Here is a tiny trained network, its code and every weight. The questions are about switching its units off for an input and a target symbol, where a switched-off unit gives its printed mean instead of its output.

import numpy as np


def w(rows, s, z=0):
    codes = np.array(rows[::2]) - 128.0
    scale = np.full(codes.shape[1], s)
    scale[-1] = z or s
    return codes * scale


def softmax(a):
    e = np.exp(a - a.max(-1, keepdims=True))
    return e / e.sum(-1, keepdims=True)


def log_softmax(a):
    a = a - a.max(-1, keepdims=True)
    return a - np.log(np.exp(a).sum(-1, keepdims=True))


def net(x, mask):
    ids = ['ΘΛΠΣΦΨΩαγδζημξτ'.index(c) for c in x.split()]
    T = len(ids)
    res = E[ids] + P[:T]
    u = 0
    for l in range(2):
        r = res
        for j in range(3):
            rows = slice(3 * j, 3 * j + 3)
            q, k, v = (r @ M[l][rows].T for M in (Q, K, V))
            z = softmax(np.where(np.tri(T) > 0, q @ k.T / 3**0.5, -1e9)) @ v
            o = O[l][rows]
            res = res + np.where(mask[u + j], z, o[:, -1]) @ o[:, :-1]
        u += 3
    return log_softmax(res[-1] @ U[:, :-1].T + U[:, -1])


Q, K, V, O = {}, {}, {}, {}
E = w([
[194,142,126,133,55,189,16,122,185,178,57,125],'Θ',
[112,171,118,168,80,79,55,83,160,85,131,89],'Λ',
[92,102,126,170,137,133,215,87,157,73,131,129],'Π',
[210,76,124,159,137,114,157,108,113,84,113,91],'Σ',
[191,201,176,121,137,89,135,130,142,115,187,81],'Φ',
[180,145,110,101,156,189,164,110,91,106,165,97],'Ψ',
[144,163,93,156,181,157,188,114,95,146,146,125],'Ω',
[99,144,134,126,116,59,180,108,178,140,254,138],'α',
[174,122,98,206,148,107,183,126,108,151,116,124],'γ',
[161,167,140,196,149,148,152,147,103,35,100,118],'δ',
[112,118,49,163,170,122,186,144,172,108,92,150],'ζ',
[96,175,184,199,102,145,117,161,188,124,167,117],'η',
[170,114,175,216,99,156,165,73,118,117,100,130],'μ',
[151,129,41,113,152,163,178,159,75,135,170,94],'ξ',
[117,164,105,138,93,114,107,160,117,87,228,178],'τ',
],0.02)
P = w([
[69,95,160,162,161,140,70,136,10,92,131,132],'0',
[141,76,111,161,114,187,163,84,125,139,115,139],'1',
[143,88,109,157,100,151,159,87,155,128,111,155],'2',
[146,98,106,158,104,137,142,95,163,132,132,152],'3',
[149,112,102,159,110,116,131,97,176,126,147,154],'4',
[155,128,93,157,112,117,116,113,180,130,160,141],'5',
[164,143,90,161,128,115,97,115,184,146,171,142],'6',
[161,153,82,165,123,101,89,124,192,140,186,137],'7',
[147,174,105,189,111,89,82,123,205,129,184,154],'8',
[145,174,85,164,130,108,79,135,176,155,195,131],'9',
],0.012)
Q[0] = w([
[152,139,68,219,183,152,244,100,74,101,116,128],'L0H0',
[69,161,191,10,103,52,113,135,118,143,73,107],'L0H0',
[254,190,67,233,182,174,238,101,173,109,134,89],'L0H0',
[115,186,231,86,95,147,83,94,107,180,28,72],'L0H1',
[160,100,198,112,127,163,185,99,112,103,109,148],'L0H1',
[48,96,138,72,123,128,134,148,83,141,98,171],'L0H1',
[126,107,155,125,135,187,240,147,101,148,100,168],'L0H2',
[138,36,134,165,121,119,138,211,51,108,149,132],'L0H2',
[214,193,11,232,135,133,199,99,109,71,142,136],'L0H2',
],0.0088)
K[0] = w([
[166,227,96,127,59,123,88,101,245,138,175,172],'L0H0',
[215,47,135,125,173,158,212,55,81,89,68,96],'L0H0',
[198,254,162,104,68,60,52,162,227,171,212,103],'L0H0',
[137,124,145,127,93,219,102,109,158,106,72,116],'L0H1',
[145,144,155,92,109,128,164,124,197,165,136,138],'L0H1',
[146,133,67,142,105,222,182,66,143,70,114,204],'L0H1',
[190,123,151,144,74,147,132,118,204,112,160,151],'L0H2',
[155,114,64,82,108,149,137,121,188,192,146,174],'L0H2',
[126,206,147,140,86,63,65,173,134,128,213,139],'L0H2',
],0.0094)
V[0] = w([
[170,125,234,115,66,156,147,223,177,92,146,101],'L0H0',
[64,65,94,160,185,158,96,227,166,137,61,175],'L0H0',
[226,173,124,78,135,194,140,116,93,98,105,205],'L0H0',
[160,173,163,150,72,208,96,24,210,138,177,125],'L0H1',
[78,174,191,128,114,154,168,114,168,186,182,120],'L0H1',
[62,40,97,131,108,158,136,65,163,135,202,215],'L0H1',
[97,87,125,61,134,127,128,149,135,112,120,1],'L0H2',
[144,57,212,195,190,94,177,86,155,127,59,85],'L0H2',
[74,189,127,123,160,163,128,47,105,23,89,129],'L0H2',
],0.0082)
O[0] = w([
[159,152,89,149,202,112,142,222,180,116,190,87,167],'L0H0',
[136,138,196,183,170,169,82,123,236,98,96,151,3],'L0H0',
[132,44,48,71,106,153,116,206,90,103,71,180,79],'L0H0',
[106,96,9,92,158,103,128,194,156,168,158,137,226],'L0H1',
[97,138,95,69,173,125,196,105,78,191,80,134,149],'L0H1',
[197,81,133,59,184,116,96,68,138,211,171,88,151],'L0H1',
[162,176,118,75,145,171,177,151,140,62,106,2,20],'L0H2',
[130,108,122,174,186,72,105,162,123,192,70,58,55],'L0H2',
[114,69,46,115,169,172,99,119,64,117,117,131,203],'L0H2',
],0.0087,0.0064)
Q[1] = w([
[128,151,129,148,120,233,136,170,106,111,85,86],'L1H0',
[124,115,255,66,105,74,194,191,155,221,47,93],'L1H0',
[108,120,176,119,201,156,142,100,106,106,66,156],'L1H0',
[126,51,209,27,153,86,129,187,179,97,6,98],'L1H1',
[68,160,194,92,127,35,128,72,55,102,198,40],'L1H1',
[141,147,195,101,137,237,130,171,94,191,44,135],'L1H1',
[183,155,81,140,139,127,139,191,216,173,176,204],'L1H2',
[113,137,183,115,165,101,179,74,62,126,51,188],'L1H2',
[127,146,21,208,143,134,63,12,89,74,152,91],'L1H2',
],0.006)
K[1] = w([
[249,145,76,102,108,124,178,90,169,132,101,105],'L1H0',
[199,121,81,159,75,91,181,110,162,153,117,133],'L1H0',
[137,151,153,84,141,73,149,151,183,130,120,151],'L1H0',
[146,73,88,158,141,119,191,113,211,83,182,91],'L1H1',
[104,38,113,202,173,160,190,73,72,69,163,114],'L1H1',
[147,198,101,44,99,53,237,143,132,184,99,254],'L1H1',
[134,167,127,186,201,92,94,123,32,97,155,199],'L1H2',
[195,149,114,172,105,143,84,144,156,141,160,133],'L1H2',
[109,127,91,121,149,43,39,55,127,32,139,38],'L1H2',
],0.0072)
V[1] = w([
[152,152,52,48,122,73,121,177,54,185,114,130],'L1H0',
[157,166,90,124,79,168,183,69,132,167,111,88],'L1H0',
[49,190,110,154,156,148,137,161,117,166,114,157],'L1H0',
[194,141,140,137,115,137,59,141,187,162,92,142],'L1H1',
[118,187,97,82,110,255,165,155,119,86,131,112],'L1H1',
[187,77,158,135,169,137,128,169,157,67,199,27],'L1H1',
[167,33,85,121,176,137,96,129,131,83,73,126],'L1H2',
[155,33,162,85,204,132,184,137,104,130,159,142],'L1H2',
[81,105,100,39,187,127,80,66,156,139,135,98],'L1H2',
],0.01)
O[1] = w([
[130,75,91,151,125,98,104,127,111,143,250,115,7],'L1H0',
[70,156,162,76,125,34,90,110,167,56,153,95,52],'L1H0',
[161,103,101,182,218,53,126,148,163,125,58,119,138],'L1H0',
[133,31,155,49,184,158,167,102,126,82,137,48,101],'L1H1',
[107,173,50,48,157,130,31,173,172,120,130,116,80],'L1H1',
[93,161,105,117,76,254,169,141,116,217,156,111,87],'L1H1',
[62,147,136,182,170,189,82,122,49,125,91,137,173],'L1H2',
[25,146,143,79,152,108,152,179,119,185,139,165,94],'L1H2',
[53,110,94,186,171,159,199,73,162,107,115,165,103],'L1H2',
],0.0096,0.014)
U = w([
[142,80,156,78,142,170,133,156,158,96,148,99,255],'Θ',
[153,151,83,130,95,157,159,59,137,74,126,90,105],'Λ',
[67,127,140,110,102,145,165,125,140,110,100,125,108],'Π',
[122,123,174,91,72,152,137,139,113,128,136,77,174],'Σ',
[134,132,99,101,53,101,205,208,105,89,112,88,176],'Φ',
[103,128,122,94,120,152,118,126,113,105,147,115,109],'Ψ',
[133,142,146,86,154,86,120,123,105,89,91,160,92],'Ω',
[136,149,153,55,109,92,152,71,128,177,126,96,140],'α',
[161,124,193,90,69,105,156,142,119,122,113,102,105],'γ',
[168,132,134,109,130,162,129,160,120,128,103,138,8],'δ',
[137,155,164,78,123,149,170,129,143,90,88,128,80],'ζ',
[162,151,179,139,168,164,164,192,210,141,135,120,175],'η',
[145,75,152,138,116,136,142,152,99,135,158,125,38],'μ',
[115,164,159,55,83,132,139,124,141,103,104,96,185],'ξ',
[181,103,151,72,100,168,154,150,161,110,140,252,90],'τ',
],0.0041,0.0058)

Each question gives the input, a string of symbols that net reads in full, and the target symbol t.
The units are the heads (3 rows each of Q, K, V and O). Each row of codes is followed by its name. A weight is (code - 128) times the scale printed after its matrix; where a second scale follows, it is the last column's (O and U).
mask holds one flag per head, layer by layer. A switched-off head (its flag False) gives its mean, the last column of its rows in O, instead of its output. The means were averaged over made-up inputs and are rounded, as every weight is.
A unit's drop is (log p(t) with every unit on - log p(t) with that unit switched off) / (log p(t) with every unit on - log p(t) with every unit switched off).
The circuit of an input: a set's keep is (log p(t) with only the set's units on - log p(t) with every unit switched off) / (log p(t) with every unit on - log p(t) with every unit switched off). Starting from all 6 units, units are removed one at a time, each time the one whose removal leaves the highest keep (on an exact tie, the one counted first), for as long as the keep stays at least 0.8.
circuit, biggest first: the units of the circuit, biggest drop first
which heads matter: for each layer, one digit per head in row order, 1 if its drop is at least 0.15 and else 0, layers parted by /
input τ μ Ψ Λ ζ δ ξ, target τ: circuit, biggest first -> [L0H2 L1H2]
input Ω Φ Ω Ω Θ Π Φ Φ μ, target Ω: circuit, biggest first -> [L1H1 L0H0]
input Ω Θ Σ, target Θ: circuit, biggest first -> [L0H0 L1H1]
input Σ Φ Ω Ω, target Σ: which heads matter -> 011 / 111
input Λ ξ Λ Λ τ, target Λ: circuit, biggest first -> [L1H2 L0H0]
input μ η Ω γ τ δ Ω Λ, target μ: which heads matter -> 001 / 110
input Π τ Π Π Ω δ Φ, target Π: which heads matter -> 011 / 001
input γ Ω τ Ω Ω Π Ω Λ η, target γ: which heads matter -> 011 / 011
input μ τ ξ Λ μ ξ, target Λ: circuit, biggest first -> [L0H0 L1H2]
input Θ Ω δ, target Θ: circuit, biggest first -> [L1H1 L0H0]
input τ Σ τ Ω μ, target τ: which heads matter -> 001 / 000
input Π τ Ω α μ τ Ω Ω, target τ: circuit, biggest first -> [L0H2]
input Σ Λ Ω τ ξ, target Σ: circuit, biggest first -> [L0H1 L1H1 L1H2 L0H2]
input ζ τ τ Ω γ, target ζ: circuit, biggest first -> [L0H0 L1H0 L0H1]
input Θ Ω τ Ω ξ γ ξ γ Ψ Θ, target Θ: circuit, biggest first -> [L1H1 L1H0]
input Φ Ω Ω Ω α, target α: circuit, biggest first -> [L0H0 L0H1 L1H2]
input Λ Φ ξ τ γ Φ, target Λ: which heads matter -> 001 / 001
input Π Ω Ω ζ Ω γ τ, target τ: circuit, biggest first -> [L0H2]
input η Ω α Φ η Ψ, target η: which heads matter -> 100 / 100
input η Λ Ω μ ζ Λ Π Π Λ τ, target η: which heads matter -> 100 / 100
input Σ Λ Ω Ω, target Λ: which heads matter -> 101 / 001
input Θ γ Λ α Λ δ Θ Ω Λ, target Θ: which heads matter -> 100 / 010
input μ δ Φ, target Φ: circuit, biggest first -> [L0H0]
input ξ Φ Φ Ω Θ Σ Λ ξ η, target ξ: which heads matter -> 011 / 110
input τ τ Θ τ τ, target τ: which heads matter -> 011 / 000
